How the states are linked:
s855: ki>s891, vo>s517, fe>s20, ga>s453, fu>s904
s760: ki>s327, vo>s682, fe>s29, ga>s276, fu>s457
s669: ki>s972, vo>s124, fe>s113, ga>s378, fu>s294
s719: ki>s257, vo>s962, fe>s179, ga>s699, fu>s492
s877: ki>s821, vo>s883, fe>s598, ga>s66, fu>s92
s673: ki>s165, vo>s114, fe>s549, ga>s679, fu>s811
s303: ki>s672, vo>s238, fe>s820, ga>s883, fu>s972
s327: ki>s141, vo>s597, fe>s472, ga>s517, fu>s760
s958: ki>s790, vo>s661, fe>s294, ga>s967, fu>s165
s891: ki>s918, vo>s170, fe>s986, ga>s749, fu>s855
s821: ki>s585, vo>s391, fe>s933, ga>s113, fu>s877
s238: ki>s598, vo>s829, fe>s585, ga>s972, fu>s926
s229: ki>s687, vo>s749, fe>s800, ga>s682, fu>s383
s598: ki>s933, vo>s71, fe>s543, ga>s303, fu>s238
s276: ki>s517, vo>s457, fe>s229, ga>s629, fu>s203
s737: ki>s179, vo>s563, fe>s811, ga>s755, fu>s988
s59: ki>s820, vo>s821, fe>s153, ga>s829, fu>s113
s703: ki>s453, vo>s629, fe>s760, ga>s801, fu>s153
s323: ki>s682, vo>s314, fe>s855, ga>s251, fu>s543
s165: ki>s958, vo>s418, fe>s41, ga>s239, fu>s673
s805: ki>s789, vo>s239, fe>s661, ga>s720, fu>s794
s251: ki>s457, vo>s543, fe>s453, ga>s354, fu>s820
s170: ki>s800, vo>s327, fe>s939, ga>s855, fu>s517
s597: ki>s20, vo>s229, fe>s918, ga>s760, fu>s682
s585: ki>s543, vo>s537, fe>s629, ga>s59, fu>s821
s829: ki>s71, vo>s113, fe>s537, ga>s926, fu>s500
s42: ki>s378, vo>s41, fe>s207, ga>s661, fu>s885
s239: ki>s967, vo>s673, fe>s885, ga>s794, fu>s679
s629: ki>s904, vo>s203, fe>s682, ga>s153, fu>s933
s29: ki>s472, vo>s891, fe>s657, ga>s229, fu>s749
s946: ki>s755, vo>s657, fe>s430, ga>s918, fu>s800
s913: ki>s124, vo>s3, fe>s92, ga>s41, fu>s623
s811: ki>s673, vo>s89, fe>s993, ga>s360, fu>s257
s962: ki>s725, vo>s755, fe>s697, ga>s492, fu>s270
s517: ki>s170, vo>s760, fe>s687, ga>s904, fu>s276
s141: ki>s657, vo>s20, fe>s492, ga>s170, fu>s327
s988: ki>s737, vo>s544, fe>s257, ga>s946, fu>s657
s543: ki>s323, vo>s801, fe>s904, ga>s820, fu>s585
s749: ki>s29, vo>s855, fe>s141, ga>s383, fu>s453
s993: ki>s549, vo>s805, fe>s958, ga>s622, fu>s720
s106: ki>s632, vo>s42, fe>s124, ga>s958, fu>s661
s522: ki>s883, vo>s669, fe>s829, ga>s632, fu>s378
s933: ki>s629, vo>s354, fe>s323, ga>s672, fu>s598
s328: ki>s881, vo>s737, fe>s679, ga>s962, fu>s755
s360: ki>s679, vo>s257, fe>s622, ga>s563, fu>s430
s926: ki>s238, vo>s500, fe>s821, ga>s669, fu>s124
s92: ki>s877, vo>s522, fe>s238, ga>s903, fu>s632
s725: ki>s89, vo>s328, fe>s794, ga>s719, fu>s962
s391: ki>s537, vo>s303, fe>s354, ga>s877, fu>s883
s939: ki>s699, vo>s472, fe>s755, ga>s20, fu>s687
s623: ki>s913, vo>s566, fe>s632, ga>s549, fu>s789
s967: ki>s566, vo>s165, fe>s42, ga>s805, fu>s239
s632: ki>s92, vo>s378, fe>s926, ga>s790, fu>s106
s661: ki>s106, vo>s885, fe>s913, ga>s165, fu>s418
s800: ki>s946, vo>s141, fe>s699, ga>s891, fu>s170
s3: ki>s207, vo>s790, fe>s522, ga>s623, fu>s566
s500: ki>s829, vo>s66, fe>s391, ga>s124, fu>s207
s179: ki>s720, vo>s697, fe>s673, ga>s328, fu>s737
s89: ki>s114, vo>s881, fe>s805, ga>s257, fu>s725
s66: ki>s113, vo>s92, fe>s303, ga>s207, fu>s903
s881: ki>s622, vo>s179, fe>s239, ga>s725, fu>s328
s492: ki>s719, vo>s270, fe>s737, ga>s939, fu>s472
s820: ki>s251, vo>s585, fe>s703, ga>s71, fu>s59
s697: ki>s794, vo>s360, fe>s114, ga>s737, fu>s563
s430: ki>s360, vo>s719, fe>s881, ga>s544, fu>s699
s472: ki>s492, vo>s918, fe>s988, ga>s687, fu>s29
s544: ki>s563, vo>s699, fe>s725, ga>s657, fu>s986
s918: ki>s270, vo>s800, fe>s544, ga>s29, fu>s891
s563: ki>s697, vo>s430, fe>s89, ga>s988, fu>s544
s566: ki>s3, vo>s958, fe>s378, ga>s789, fu>s967
s672: ki>s153, vo>s598, fe>s251, ga>s391, fu>s303
s71: ki>s354, vo>s59, fe>s801, ga>s238, fu>s829
s972: ki>s303, vo>s926, fe>s59, ga>s522, fu>s669
s755: ki>s328, vo>s988, fe>s360, ga>s270, fu>s946
s790: ki>s903, vo>s106, fe>s669, ga>s566, fu>s958
s549: ki>s41, vo>s789, fe>s790, ga>s143, fu>s993
s207: ki>s500, vo>s903, fe>s883, ga>s913, fu>s3
s789: ki>s623, vo>s967, fe>s106, ga>s993, fu>s805
s383: ki>s229, vo>s453, fe>s170, ga>s323, fu>s314
s457: ki>s760, vo>s323, fe>s749, ga>s203, fu>s251
s314: ki>s383, vo>s703, fe>s517, ga>s543, fu>s801
s153: ki>s703, vo>s933, fe>s457, ga>s537, fu>s672
s354: ki>s203, vo>s820, fe>s314, ga>s598, fu>s71
s801: ki>s314, vo>s153, fe>s276, ga>s585, fu>s537
s679: ki>s239, vo>s811, fe>s143, ga>s697, fu>s360
s453: ki>s749, vo>s904, fe>s327, ga>s314, fu>s703
s699: ki>s430, vo>s492, fe>s328, ga>s986, fu>s939
s294: ki>s669, vo>s913, fe>s66, ga>s42, fu>s41
s114: ki>s418, vo>s622, fe>s789, ga>s811, fu>s89
s622: ki>s143, vo>s720, fe>s967, ga>s89, fu>s881
s687: ki>s939, vo>s29, fe>s946, ga>s597, fu>s229
s537: ki>s801, vo>s672, fe>s203, ga>s821, fu>s391
s113: ki>s59, vo>s877, fe>s672, ga>s500, fu>s66
s143: ki>s885, vo>s993, fe>s566, ga>s114, fu>s622
s418: ki>s661, vo>s143, fe>s623, ga>s673, fu>s114
s203: ki>s276, vo>s251, fe>s383, ga>s933, fu>s354
s885: ki>s42, vo>s549, fe>s3, ga>s418, fu>s143
s657: ki>s988, vo>s986, fe>s719, ga>s800, fu>s141
s124: ki>s926, vo>s207, fe>s877, ga>s294, fu>s913
s986: ki>s544, vo>s939, fe>s962, ga>s141, fu>s20
s883: ki>s391, vo>s972, fe>s71, ga>s92, fu>s522
s794: ki>s805, vo>s679, fe>s418, ga>s179, fu>s697
s904: ki>s855, vo>s276, fe>s597, ga>s703, fu>s629
s903: ki>s66, vo>s632, fe>s972, ga>s3, fu>s790
s720: ki>s993, vo>s794, fe>s165, ga>s881, fu>s179
s270: ki>s962, vo>s946, fe>s563, ga>s472, fu>s918
s20: ki>s986, vo>s687, fe>s270, ga>s327, fu>s597
s682: ki>s597, vo>s383, fe>s891, ga>s457, fu>s323
s257: ki>s811, vo>s725, fe>s720, ga>s430, fu>s719
s41: ki>s294, vo>s623, fe>s903, ga>s885, fu>s549
s378: ki>s522, vo>s294, fe>s500, ga>s106, fu>s42

In the rows, 70 stands for zero.

The rows follow the links: the fewer symbols apart two states are, the more alike their rows tend to be.

Each row is also shifted at random along 6 hidden directions that mean nothing.

Some states, each with a row of numbers:
s913
72 70 71 64 73 63 63 84 77 70 83 77 70 64 76 77 67 57 80 78 70 84 75 74 78 65 65 81 75 63 69 74 67 86 80 62 77 78 73 65 71
s229
62 60 80 84 66 57 68 52 87 75 58 72 71 76 71 72 67 77 82 75 77 85 65 67 71 69 72 66 73 72 69 86 73 58 93 71 58 60 80 68 73
s585
86 71 75 93 55 61 68 81 64 61 62 77 72 69 74 59 65 81 66 60 72 79 89 73 53 70 67 71 72 76 73 54 67 60 79 60 83 78 52 55 68
s682
83 68 71 84 60 62 82 58 76 69 54 70 72 87 59 63 64 77 68 74 75 69 58 68 77 77 79 61 70 80 70 75 72 53 79 68 59 67 75 64 75
s598
71 66 76 82 62 68 78 83 73 63 61 81 72 60 61 69 65 75 70 53 71 64 55 73 70 66 58 74 69 57 77 66 58 77 55 62 83 78 70 60 69
s114
88 79 72 64 66 66 62 63 61 71 85 55 75 78 100 62 83 71 71 83 72 94 112 66 59 85 78 67 89 82 57 58 80 69 84 64 68 73 29 76 59
s881
68 70 100 77 77 72 57 62 60 71 70 60 72 56 86 83 75 77 86 65 80 75 93 69 33 76 62 94 82 85 79 67 75 49 90 75 62 64 57 82 70
s543
43 63 64 77 51 69 71 80 74 56 77 73 60 83 58 55 83 81 62 67 68 76 64 72 79 67 77 63 62 58 63 71 64 86 71 64 81 65 64 59 83
s720
38 59 79 48 78 82 57 76 71 77 90 59 66 54 87 91 81 68 81 65 72 79 73 66 76 78 59 79 98 45 83 84 70 106 37 62 67 64 49 92 54
s457
47 70 65 85 55 69 81 64 71 58 66 66 70 98 59 53 75 77 61 76 70 72 70 70 72 77 86 62 60 83 63 66 73 55 95 70 69 65 70 62 83
s760
76 64 59 76 60 55 80 49 90 73 59 71 71 85 69 60 75 77 68 77 75 80 56 64 95 73 77 47 67 62 55 86 70 73 69 67 63 68 73 62 69
s988
52 65 85 62 73 80 79 51 87 73 70 62 72 70 66 68 77 70 72 69 60 67 53 65 70 69 76 78 68 54 65 67 69 72 79 87 56 58 89 87 68
s92
97 77 68 73 61 67 78 83 75 64 84 76 77 81 79 57 64 58 64 76 55 81 84 75 66 77 80 78 73 78 63 46 76 69 99 62 79 76 67 72 67
s71
77 65 68 76 64 68 77 78 73 69 59 84 74 56 66 72 64 74 70 50 69 58 51 70 73 67 53 67 66 56 75 74 63 76 44 63 86 75 73 64 67
s632
67 74 51 63 72 65 60 80 70 67 85 82 62 68 69 67 73 61 68 76 68 72 75 75 76 59 66 70 50 71 58 75 71 77 81 70 86 70 83 62 87
s42
90 73 73 66 74 56 71 67 84 75 75 75 79 66 89 77 68 58 87 82 76 88 78 69 74 74 60 77 79 73 60 80 72 74 87 61 74 78 66 68 69
s153
58 59 78 84 53 66 67 84 71 62 75 75 68 73 75 66 72 79 68 61 70 84 78 71 63 77 72 74 83 64 80 65 72 79 73 56 79 67 54 69 64
s141
56 62 71 77 77 67 47 65 62 79 65 68 58 67 67 73 66 78 69 72 70 78 84 73 58 54 78 67 65 81 81 74 79 59 85 79 60 55 80 71 74
s755
43 70 78 62 82 84 73 57 67 77 63 60 71 64 62 73 68 69 68 69 61 58 62 68 63 66 72 74 67 67 73 63 69 65 64 89 57 65 83 81 62
s903
65 68 62 65 77 70 57 82 68 72 86 80 68 64 77 80 64 59 75 68 65 71 77 76 63 68 63 81 64 79 75 77 79 70 83 66 81 65 81 77 78
s657
82 68 66 67 75 78 59 64 59 77 70 65 59 71 64 68 69 75 59 69 63 61 72 70 64 60 83 63 59 77 77 66 79 61 68 82 58 56 81 80 72
s622
70 85 62 61 68 74 66 72 55 57 83 56 61 79 66 55 91 73 60 86 75 73 91 69 71 66 82 67 61 70 47 56 60 76 73 76 71 77 51 57 83
s165
53 80 51 52 77 70 72 55 68 75 79 63 77 78 90 68 80 61 70 87 73 74 88 65 79 81 67 58 71 83 49 79 77 68 72 70 70 73 57 72 69
s257
73 78 90 76 70 66 69 55 70 70 64 59 76 63 80 62 79 76 76 75 74 82 91 66 50 64 70 78 73 71 54 53 63 59 91 82 64 76 58 64 65
s661
69 81 68 67 85 67 73 58 67 71 67 70 79 69 77 84 67 61 81 78 82 62 73 68 63 81 57 77 66 96 64 84 76 45 86 71 71 74 75 71 81
s672
100 73 57 89 58 55 71 57 69 68 59 87 72 66 80 55 75 85 68 54 76 68 76 70 57 67 58 54 46 82 52 77 76 47 77 66 90 67 67 59 83
s597
104 68 70 81 69 60 69 73 65 70 50 69 64 72 52 69 59 75 66 76 80 70 62 71 81 59 76 59 72 67 81 67 60 70 56 67 58 80 71 51 65
s270
70 66 75 63 73 82 71 64 73 72 72 63 63 73 54 66 72 70 63 70 59 62 54 68 74 63 84 71 64 61 73 62 68 76 68 84 56 59 86 81 71
s453
57 71 66 82 58 65 82 67 72 63 57 65 73 94 55 54 70 74 60 80 72 73 68 70 79 73 86 61 70 78 66 59 67 59 84 70 64 75 68 55 72
s276
56 66 57 77 58 63 75 60 70 71 63 69 73 89 75 58 70 77 62 75 69 78 76 67 80 79 81 50 72 80 67 74 80 62 75 65 67 66 60 66 66
s537
39 56 92 87 55 62 76 69 94 63 74 79 75 66 79 68 76 77 84 54 70 87 65 70 58 76 61 87 74 57 67 76 70 74 98 62 82 61 72 74 75
s789
62 93 57 61 82 78 77 83 42 63 64 58 75 79 54 69 64 57 60 89 78 53 82 74 74 69 71 70 68 90 66 52 59 56 64 75 68 96 61 50 73
s805
73 85 74 66 72 73 71 66 59 63 81 57 74 83 83 66 81 68 71 83 76 74 97 68 54 85 79 78 73 95 60 60 78 51 97 72 66 70 50 75 78
s926
58 82 58 70 75 81 76 90 52 63 71 78 70 73 52 66 55 58 54 66 58 44 68 79 60 67 70 79 52 90 78 49 71 54 74 75 84 78 87 65 77
s29
76 55 76 75 65 56 63 50 98 73 71 75 60 72 67 68 81 80 81 71 75 86 52 66 84 59 74 63 59 50 58 96 70 80 85 73 61 49 91 72 83

From each start, follow one symbol. Which state do you reach?
Answer with the state's name.
new walk
47 61 79 62 88 89 62 63 59 83 63 63 66 57 64 87 60 70 68 57 62 47 61 68 55 69 69 77 72 79 97 74 81 56 54 84 54 55 88 93 62
ga s986
new walk
93 73 97 71 71 76 83 60 76 72 63 57 78 69 70 68 67 69 72 71 63 70 67 66 58 76 80 81 85 63 72 47 66 66 77 80 53 73 69 79 54
vo s755
new walk
85 62 73 67 75 76 58 80 62 74 71 67 55 69 56 72 63 73 62 71 65 68 66 71 74 55 84 66 72 61 87 62 69 82 54 74 56 64 76 74 65
fe s988
new walk
40 78 69 84 69 74 80 78 62 59 55 80 74 65 49 63 63 70 63 57 69 49 61 77 53 62 59 81 47 82 70 59 60 48 80 78 88 79 88 51 84
fe s933
new walk
56 82 81 74 76 74 63 57 59 63 65 61 66 61 63 63 85 79 72 73 81 65 83 70 49 57 65 77 53 76 53 60 59 53 86 89 70 71 71 59 84
ki s794
new walk
48 64 72 76 74 66 55 87 58 72 56 62 59 69 49 71 59 71 61 82 72 79 74 76 80 47 80 68 79 60 88 58 56 83 59 73 60 82 72 47 59
fu s855
new walk
90 63 83 81 56 61 84 74 89 71 64 82 83 63 83 67 63 70 75 56 66 81 63 70 68 79 59 74 86 55 71 64 67 80 65 56 80 79 60 70 52
fe s153
new walk
64 71 84 89 54 73 89 76 72 48 67 66 68 99 46 59 71 76 64 73 72 67 59 72 64 81 91 82 68 80 76 54 66 54 99 67 65 67 71 64 86
fu s543
new walk
88 74 55 64 74 75 65 92 58 70 81 80 69 68 67 71 60 58 61 67 61 61 75 76 71 66 69 70 64 76 77 61 74 74 62 64 80 75 74 71 72
ki s972
new walk
70 73 68 60 76 82 74 69 60 74 64 58 69 71 56 61 68 68 55 76 58 59 66 70 77 60 83 65 68 60 71 48 62 77 51 85 56 77 73 67 58
vo s699
new walk
75 58 71 79 56 71 68 83 67 64 72 78 64 69 68 74 70 81 69 52 73 69 64 70 70 77 67 68 78 60 88 77 71 81 49 56 76 63 59 75 70
fu s537
new walk
59 75 57 79 60 63 83 63 79 64 64 82 78 73 70 49 74 72 63 65 64 69 66 71 69 66 63 61 49 69 45 63 65 63 83 74 89 78 78 54 76
ki s537
new walk
71 67 65 66 70 67 60 80 75 73 88 79 71 69 87 73 65 58 74 71 61 83 86 74 64 73 68 78 72 76 69 71 82 73 92 63 81 66 72 79 71
vo s903
new walk
57 66 56 61 78 75 59 87 65 76 85 81 67 61 77 81 61 57 68 64 60 65 73 76 69 67 63 77 68 75 82 77 79 78 65 64 82 66 79 81 69
ki s926
